Below are the code and all the weights of a small trained network. Each question names an input and a target symbol and asks about switching units off, where a switched-off unit gives its printed mean instead of its output.

import numpy as np


def w(rows, s, z=0):
    codes = np.array(rows[::2]) - 128.0
    scale = np.full(codes.shape[1], s)
    scale[-1] = z or s
    return codes * scale


def f(y):
    return np.maximum(y, 0)


def softmax(a):
    e = np.exp(a - a.max(-1, keepdims=True))
    return e / e.sum(-1, keepdims=True)


def log_softmax(a):
    a = a - a.max(-1, keepdims=True)
    return a - np.log(np.exp(a).sum(-1, keepdims=True))


def net(x, mask):
    ids = ['αδζθμσφ'.index(c) for c in x.split()]
    T = len(ids)
    res = E[ids] + P[:T]
    u = 0
    for l in range(3):
        q, k, v = (res @ M[l].T for M in (Q, K, V))
        z = softmax(np.where(np.tri(T) > 0, q @ k.T / 3**0.5, -1e9)) @ v
        res = res + np.where(mask[u], z, O[l][:, -1]) @ O[l][:, :-1]
        u += 1
        y = f(res @ A[l][:, :-1].T + A[l][:, -1])
        res = res + np.where(mask[u : u + 4], y, B[l][:, -1]) @ B[l][:, :-1]
        u += 4
    return log_softmax(res[-1] @ U[:, :-1].T + U[:, -1])


Q, K, V, O, A, B = {}, {}, {}, {}, {}, {}
E = w([
[252,142,195,177,68],'α',
[58,158,68,199,172],'δ',
[120,159,145,62,138],'ζ',
[158,199,77,175,111],'θ',
[161,22,107,102,86],'μ',
[113,188,210,156,40],'σ',
[114,89,190,126,158],'φ',
],0.014)
P = w([
[30,118,76,126,134],'0',
[99,3,165,131,11],'1',
[69,26,107,153,43],'2',
[72,141,51,199,116],'3',
[96,140,50,213,163],'4',
[102,131,36,222,180],'5',
],0.0042)
Q[0] = w([
[33,198,69,61,106],'0.h0',
[142,152,72,142,46],'0.h0',
[166,254,103,126,134],'0.h0',
],0.0077)
K[0] = w([
[155,42,191,254,186],'0.h0',
[103,114,194,162,222],'0.h0',
[61,33,107,166,88],'0.h0',
],0.0066)
V[0] = w([
[94,180,72,100,170],'0.h0',
[14,70,114,254,88],'0.h0',
[123,200,102,88,15],'0.h0',
],0.0079)
O[0] = w([
[92,202,65,185,1,90],'0.h0',
[80,4,164,229,131,254],'0.h0',
[196,188,133,215,184,244],'0.h0',
],0.0071,0.003)
A[0] = w([
[221,78,165,32,77,106],'0.n0',
[255,111,133,104,140,171],'0.n1',
[213,137,169,128,46,99],'0.n2',
[204,104,186,201,70,9],'0.n3',
],0.0061,0.0013)
B[0] = w([
[221,174,110,146,189,179],'0.n0',
[20,86,125,135,255,185],'0.n1',
[80,116,58,117,158,206],'0.n2',
[16,179,71,132,177,254],'0.n3',
],0.0082,0.0033)
Q[1] = w([
[8,31,160,160,68],'1.h0',
[222,102,98,229,45],'1.h0',
[96,254,200,123,77],'1.h0',
],0.0079)
K[1] = w([
[133,197,26,89,201],'1.h0',
[60,133,235,26,254],'1.h0',
[174,52,80,139,168],'1.h0',
],0.0053)
V[1] = w([
[160,85,209,221,177],'1.h0',
[58,124,200,46,204],'1.h0',
[241,3,73,128,158],'1.h0',
],0.0067)
O[1] = w([
[83,228,204,162,251,171],'1.h0',
[42,48,158,30,140,147],'1.h0',
[127,89,2,101,179,3],'1.h0',
],0.0084,0.004)
A[1] = w([
[106,3,187,120,109,129],'1.n0',
[85,133,153,65,149,59],'1.n1',
[95,61,123,237,112,253],'1.n2',
[158,132,75,68,59,88],'1.n3',
],0.006,0.0039)
B[1] = w([
[165,164,136,146,109,165],'1.n0',
[99,93,170,136,209,143],'1.n1',
[190,85,78,64,158,254],'1.n2',
[199,91,171,2,164,138],'1.n3',
],0.0079)
Q[2] = w([
[97,174,121,189,120],'2.h0',
[255,76,238,110,183],'2.h0',
[197,92,60,116,186],'2.h0',
],0.0049)
K[2] = w([
[138,175,110,103,159],'2.h0',
[36,141,111,124,92],'2.h0',
[58,105,48,1,159],'2.h0',
],0.0053)
V[2] = w([
[205,189,69,187,131],'2.h0',
[205,139,255,161,148],'2.h0',
[237,131,157,87,67],'2.h0',
],0.0075)
O[2] = w([
[10,118,199,39,104,64],'2.h0',
[173,146,141,60,148,253],'2.h0',
[124,176,153,199,255,19],'2.h0',
],0.0098,0.0026)
A[2] = w([
[199,113,165,123,102,228],'2.n0',
[1,236,103,24,148,45],'2.n1',
[96,16,185,152,156,2],'2.n2',
[40,109,73,194,241,134],'2.n3',
],0.0062,0.0046)
B[2] = w([
[109,247,192,160,39,253],'2.n0',
[114,91,2,171,191,194],'2.n1',
[119,133,125,186,188,147],'2.n2',
[125,67,197,94,91,236],'2.n3',
],0.0077,0.0045)
U = w([
[148,133,151,1,109,250],'α',
[87,17,181,162,56,66],'δ',
[172,156,56,203,130,252],'ζ',
[27,119,192,165,57,134],'θ',
[54,58,157,96,212,34],'μ',
[155,77,249,199,174,131],'σ',
[211,37,141,74,97,82],'φ',
],0.0063,0.0024)

Each question gives the input, a string of symbols that net reads in full, and the target symbol t.
The units are the heads (3 rows each of Q, K, V and O) and the neurons (one row each of A and B). Each row of codes is followed by its name. A weight is (code - 128) times the scale printed after its matrix; where a second scale follows, it is the last column's (O, A, B and U).
mask holds one flag per unit, layer by layer, with each layer's heads first. A switched-off unit (its flag False) gives its mean, the last column of its rows in O or B, instead of its output. The means were averaged over made-up inputs and are rounded, as every weight is.
A unit's drop is (log p(t) with every unit on - log p(t) with that unit switched off) / (log p(t) with every unit on - log p(t) with every unit switched off).
The circuit of an input: a set's keep is (log p(t) with only the set's units on - log p(t) with every unit switched off) / (log p(t) with every unit on - log p(t) with every unit switched off). Starting from the 12 units with the biggest drops (on a tie, the unit counted first), units are removed one at a time, each time the one whose removal leaves the highest keep (on an exact tie, the one counted first), for as long as the keep stays at least 0.8.
circuit, biggest first: the units of the circuit, biggest drop first
k most important neurons: the k neurons with the biggest drops, biggest first
top k neurons in layer l: the k neurons of layer l with the biggest drops, biggest first
drop when u is switched off: that unit's drop, to one decimal
input δ δ φ δ δ δ, target δ: circuit, biggest first : (0.h0; 2.h0)
input ζ σ θ, target σ: circuit, biggest first : (0.h0; 2.h0; 1.h0)
input ζ σ σ δ α μ, target σ: 2 most important neurons : (0.n1; 0.n0)
input θ θ μ ζ, target μ: 2 most important neurons : (2.n1; 2.n0)
input σ ζ φ σ, target α: circuit, biggest first : (2.h0; 0.h0; 1.h0)
input φ ζ μ σ, target ζ: circuit, biggest first : (2.h0; 1.h0)
input φ σ ζ ζ θ φ, target ζ: circuit, biggest first : (2.h0; 1.h0; 0.h0)
input θ α α ζ σ, target μ: circuit, biggest first : (2.h0; 1.h0; 2.n1; 0.h0)
input φ θ φ, target ζ: circuit, biggest first : (2.h0; 0.h0; 1.h0)
input δ δ θ, target δ: circuit, biggest first : (2.h0)
input μ ζ θ σ σ δ, target δ: circuit, biggest first : (2.h0; 1.h0; 2.n3; 0.h0)
input σ α δ θ, target α: circuit, biggest first : (2.h0; 1.h0)
input σ ζ ζ φ ζ φ, target α: circuit, biggest first : (0.h0; 2.h0; 1.h0)
input ζ θ ζ σ μ ζ, target σ: 2 most important neurons : (1.n3; 0.n3)
input σ μ μ, target σ: circuit, biggest first : (1.h0; 0.h0)
input φ θ ζ, target ζ: circuit, biggest first : (2.h0; 0.h0; 1.h0)
input φ σ σ σ θ μ, target ζ: circuit, biggest first : (2.h0; 1.h0; 0.h0)
input ζ θ σ θ, target σ: most important neuron : (1.n3)
input ζ θ μ ζ, target σ: 2 most important neurons : (1.n3; 2.n3)
input δ σ θ ζ, target θ: top neuron in layer 0 : (0.n3)
input θ μ δ α, target μ: top 2 neurons in layer 0 : (0.n3; 0.n1)
input σ α ζ α, target α: drop when 0.n2 is switched off : -0.1
input σ ζ σ, target α: drop when 1.n3 is switched off : 0.0
input φ ζ θ ζ, target ζ: drop when 0.h0 is switched off : 0.6
input θ δ φ φ θ, target μ: drop when 2.h0 is switched off : 0.8
